Below is a small trained network, with its code and all its weights. Each question gives an input and a target symbol and asks what happens when units are switched off, that is, made to give their printed mean instead of their output.

import numpy as np


def w(rows, s, z=0):
    codes = np.array(rows[::2]) - 128.0
    scale = np.full(codes.shape[1], s)
    scale[-1] = z or s
    return codes * scale


def norm(h):
    return h / np.sqrt((h * h).mean(-1, keepdims=True) + 1e-5)


def f(y):
    return y / 2 * (1 + np.tanh(0.7978845608 * (y + 0.044715 * y**3)))


def softmax(a):
    e = np.exp(a - a.max(-1, keepdims=True))
    return e / e.sum(-1, keepdims=True)


def log_softmax(a):
    a = a - a.max(-1, keepdims=True)
    return a - np.log(np.exp(a).sum(-1, keepdims=True))


def net(x, mask):
    ids = ['ΓΘΠαβξσω'.index(c) for c in x.split()]
    T = len(ids)
    res = E[ids] + P[:T]
    u = 0
    for l in range(2):
        r = norm(res)
        for j in range(3):
            rows = slice(4 * j, 4 * j + 4)
            q, k, v = (r @ M[l][rows].T for M in (Q, K, V))
            z = softmax(np.where(np.tri(T) > 0, q @ k.T / 4**0.5, -1e9)) @ v
            o = O[l][rows]
            res = res + np.where(mask[u + j], z, o[:, -1]) @ o[:, :-1]
        u += 3
        y = f(norm(res) @ A[l][:, :-1].T + A[l][:, -1])
        res = res + np.where(mask[u : u + 8], y, B[l][:, -1]) @ B[l][:, :-1]
        u += 8
    return log_softmax(norm(res)[-1] @ U[:, :-1].T + U[:, -1])


Q, K, V, O, A, B = {}, {}, {}, {}, {}, {}
E = w([
[185,174,33,61,139,67],'Γ',
[107,92,7,148,107,140],'Θ',
[48,74,41,133,66,78],'Π',
[155,140,82,123,114,134],'α',
[185,144,115,160,41,73],'β',
[70,89,119,193,154,127],'ξ',
[163,170,174,115,164,155],'σ',
[125,159,151,90,108,114],'ω',
],0.014)
P = w([
[192,43,128,70,153,87],'0',
[82,112,120,3,134,66],'1',
[108,172,129,28,163,40],'2',
[107,173,117,78,137,72],'3',
[81,170,140,76,75,114],'4',
[110,175,155,131,122,118],'5',
[117,173,86,77,51,224],'6',
],0.0066)
Q[0] = w([
[192,72,158,185,85,152],'L0H0',
[38,19,80,186,76,182],'L0H0',
[131,178,111,83,124,177],'L0H0',
[75,80,107,254,158,73],'L0H0',
[95,112,154,141,220,46],'L0H1',
[203,160,91,170,120,118],'L0H1',
[156,91,125,165,212,114],'L0H1',
[91,155,94,107,48,178],'L0H1',
[79,98,99,184,181,3],'L0H2',
[133,184,123,98,126,86],'L0H2',
[95,101,55,235,128,146],'L0H2',
[71,91,92,129,122,210],'L0H2',
],0.0074)
K[0] = w([
[43,136,28,154,135,108],'L0H0',
[87,243,198,200,45,148],'L0H0',
[197,60,139,156,60,164],'L0H0',
[76,236,153,126,69,157],'L0H0',
[156,189,209,167,147,188],'L0H1',
[140,193,106,65,29,115],'L0H1',
[137,136,145,103,75,104],'L0H1',
[113,102,104,180,140,139],'L0H1',
[99,184,254,165,244,180],'L0H2',
[184,91,125,190,97,96],'L0H2',
[92,234,181,194,115,243],'L0H2',
[48,201,88,106,91,185],'L0H2',
],0.0071)
V[0] = w([
[127,129,220,154,187,131],'L0H0',
[74,113,184,89,118,67],'L0H0',
[76,220,196,40,114,141],'L0H0',
[141,246,254,130,153,132],'L0H0',
[176,106,122,86,91,89],'L0H1',
[155,147,112,173,151,95],'L0H1',
[154,158,150,146,171,167],'L0H1',
[77,130,111,145,87,78],'L0H1',
[127,133,84,64,98,164],'L0H2',
[137,149,124,103,193,126],'L0H2',
[154,77,151,49,99,120],'L0H2',
[170,130,45,170,64,36],'L0H2',
],0.0084)
O[0] = w([
[135,157,220,24,1,187,86],'L0H0',
[230,122,231,143,162,104,211],'L0H0',
[169,33,198,126,201,134,94],'L0H0',
[135,103,198,7,146,131,2],'L0H0',
[143,207,176,78,90,52,144],'L0H1',
[84,101,110,117,104,150,128],'L0H1',
[100,124,92,171,107,189,46],'L0H1',
[165,161,190,171,144,74,207],'L0H1',
[160,146,39,131,187,74,121],'L0H2',
[87,177,47,94,128,194,125],'L0H2',
[109,208,179,124,208,19,142],'L0H2',
[137,88,152,121,180,62,188],'L0H2',
],0.0056,0.0065)
A[0] = w([
[211,133,88,180,142,180,2],'L0N0',
[125,55,63,222,114,84,146],'L0N1',
[221,155,146,189,116,119,145],'L0N2',
[103,107,133,143,73,93,83],'L0N3',
[130,141,149,2,117,208,178],'L0N4',
[72,70,153,45,216,176,153],'L0N5',
[52,106,140,244,189,201,159],'L0N6',
[133,183,102,143,78,120,31],'L0N7',
],0.0066,0.0033)
B[0] = w([
[101,159,106,113,141,89,112],'L0N0',
[92,121,85,107,64,78,253],'L0N1',
[132,184,147,57,123,167,168],'L0N2',
[155,150,145,231,108,115,141],'L0N3',
[2,197,134,87,113,126,156],'L0N4',
[95,104,137,75,147,56,161],'L0N5',
[121,112,102,162,58,116,213],'L0N6',
[156,100,188,174,98,102,131],'L0N7',
],0.008,0.0059)
Q[1] = w([
[79,126,50,186,102,130],'L1H0',
[63,163,182,196,89,77],'L1H0',
[214,177,55,127,32,178],'L1H0',
[165,193,198,119,128,177],'L1H0',
[182,81,193,98,178,68],'L1H1',
[113,141,111,242,109,113],'L1H1',
[205,219,94,56,214,199],'L1H1',
[120,223,55,159,76,127],'L1H1',
[66,33,145,165,135,41],'L1H2',
[161,114,144,170,181,127],'L1H2',
[72,111,174,127,91,115],'L1H2',
[97,254,122,86,128,159],'L1H2',
],0.0068)
K[1] = w([
[159,122,179,147,115,136],'L1H0',
[202,216,167,105,136,168],'L1H0',
[120,162,167,171,193,189],'L1H0',
[106,129,75,73,144,168],'L1H0',
[147,119,67,114,132,58],'L1H1',
[119,106,161,197,101,160],'L1H1',
[101,161,86,4,158,151],'L1H1',
[68,103,105,163,98,207],'L1H1',
[56,1,87,178,109,172],'L1H2',
[92,141,110,155,103,90],'L1H2',
[11,21,121,48,153,216],'L1H2',
[170,151,142,77,163,127],'L1H2',
],0.007)
V[1] = w([
[49,123,44,94,193,177],'L1H0',
[156,81,134,99,184,103],'L1H0',
[99,131,71,117,152,97],'L1H0',
[10,11,79,109,123,52],'L1H0',
[170,127,147,168,132,206],'L1H1',
[94,92,109,130,204,107],'L1H1',
[152,110,55,106,112,190],'L1H1',
[2,79,132,158,121,125],'L1H1',
[197,144,91,92,173,138],'L1H2',
[144,25,125,196,140,80],'L1H2',
[99,135,156,232,128,81],'L1H2',
[118,112,74,92,155,76],'L1H2',
],0.0065)
O[1] = w([
[37,117,44,227,162,147,62],'L1H0',
[154,168,93,193,109,228,86],'L1H0',
[83,97,84,127,117,197,198],'L1H0',
[73,131,134,126,194,236,250],'L1H0',
[161,224,100,190,157,73,13],'L1H1',
[67,124,113,176,175,160,122],'L1H1',
[96,199,73,185,132,22,65],'L1H1',
[90,52,85,203,106,245,212],'L1H1',
[40,163,160,114,238,2,51],'L1H2',
[229,102,151,130,244,246,198],'L1H2',
[223,96,230,163,126,226,253],'L1H2',
[69,82,109,69,199,192,195],'L1H2',
],0.0042,0.0047)
A[1] = w([
[186,146,57,73,88,53,134],'L1N0',
[90,183,128,24,165,147,37],'L1N1',
[136,228,137,152,64,69,24],'L1N2',
[130,157,181,2,149,130,115],'L1N3',
[118,178,171,85,121,16,107],'L1N4',
[184,162,158,127,211,100,117],'L1N5',
[154,122,76,68,74,40,253],'L1N6',
[120,111,141,139,89,23,5],'L1N7',
],0.0071,0.0027)
B[1] = w([
[126,78,203,77,90,132,197],'L1N0',
[45,168,95,128,90,174,162],'L1N1',
[169,102,150,109,69,6,167],'L1N2',
[69,254,145,135,206,226,212],'L1N3',
[161,78,114,198,15,160,209],'L1N4',
[166,116,100,156,161,204,186],'L1N5',
[178,117,212,125,122,167,253],'L1N6',
[142,154,171,78,108,57,143],'L1N7',
],0.0059,0.0038)
U = w([
[150,243,186,49,147,158,38],'Γ',
[228,198,98,163,178,161,65],'Θ',
[75,109,73,182,170,4,4],'Π',
[120,152,87,92,173,107,28],'α',
[212,187,183,88,8,22,185],'β',
[106,78,86,224,22,210,248],'ξ',
[2,181,160,14,93,217,161],'σ',
[127,53,229,60,206,180,138],'ω',
],0.0066,0.0024)

Each question gives the input, a string of symbols that net reads in full, and the target symbol t.
The units are the heads (4 rows each of Q, K, V and O) and the neurons (one row each of A and B). Each row of codes is followed by its name. A weight is (code - 128) times the scale printed after its matrix; where a second scale follows, it is the last column's (O, A, B and U).
mask holds one flag per unit, layer by layer, with each layer's heads first. A switched-off unit (its flag False) gives its mean, the last column of its rows in O or B, instead of its output. The means were averaged over made-up inputs and are rounded, as every weight is.
A unit's drop is (log p(t) with every unit on - log p(t) with that unit switched off) / (log p(t) with every unit on - log p(t) with every unit switched off).
The circuit of an input: a set's keep is (log p(t) with only the set's units on - log p(t) with every unit switched off) / (log p(t) with every unit on - log p(t) with every unit switched off). Starting from the 12 units with the biggest drops (on a tie, the unit counted first), units are removed one at a time, each time the one whose removal leaves the highest keep (on an exact tie, the one counted first), for as long as the keep stays at least 0.8.
circuit, biggest first: the units of the circuit, biggest drop first
unit that matters most: the unit with the biggest drop
k most important neurons: the k neurons with the biggest drops, biggest first
k most important neurons of layer l: the k neurons of layer l with the biggest drops, biggest first
heads that matter: for each layer, one digit per head in row order, 1 if its drop is at least 0.15 and else 0, layers parted by /
drop when u is switched off: that unit's drop, to one decimal
input ω ξ β α, target Γ: unit that matters most -> L1N3
input σ Π Π σ ξ σ, target σ: circuit, biggest first -> [L0H0, L1H2, L0H1]
input Π ξ β α, target Θ: heads that matter -> 101 / 001
input β β ξ ξ ξ ω, target ω: circuit, biggest first -> [L0H2, L1H1]
input σ ξ ξ ξ β Γ Π, target β: heads that matter -> 101 / 100
input σ ξ σ α, target σ: heads that matter -> 100 / 000
input α Θ ξ ξ α ω, target Π: heads that matter -> 101 / 000
input ω ξ Θ σ β Γ, target Γ: 2 most important neurons of layer 1 -> [L1N3, L1N1]
input α Π σ σ, target Π: heads that matter -> 100 / 000
input Π Π α, target Θ: circuit, biggest first -> [L0H0, L1H2]
input σ ω ξ ξ, target ω: 2 most important neurons of layer 0 -> [L0N5, L0N1]
input σ β σ ω α ξ Γ, target σ: circuit, biggest first -> [L0H0, L0N4]
input ξ α ξ ξ σ Π, target σ: circuit, biggest first -> [L0H0, L0H2, L0N4]
input ξ ξ ω Π ω α Θ, target ω: circuit, biggest first -> [L0H0, L1N4]
input σ ξ α β Θ, target β: 2 most important neurons -> [L0N1, L1N6]
input ξ Γ Π β ξ σ, target β: most important neuron -> [L1N2]
input ξ Γ ω Π, target ω: heads that matter -> 100 / 000
input ξ ξ Π ξ Π Π α, target β: heads that matter -> 110 / 000
input Π ξ ξ β ξ Π σ, target Θ: circuit, biggest first -> [L0H0, L0H2]
input β Π β Π, target β: most important neuron -> [L1N7]
input Π Γ σ ξ ξ, target σ: heads that matter -> 101 / 000
input Θ ξ ξ β ω, target ξ: heads that matter -> 110 / 011
input σ ξ ξ Π ξ Π α, target σ: 2 most important neurons -> [L0N2, L1N1]
input Π σ Θ, target σ: 2 most important neurons -> [L0N4, L1N1]
input α Π ω Γ, target Π: drop when L0H2 is switched off -> 0.1
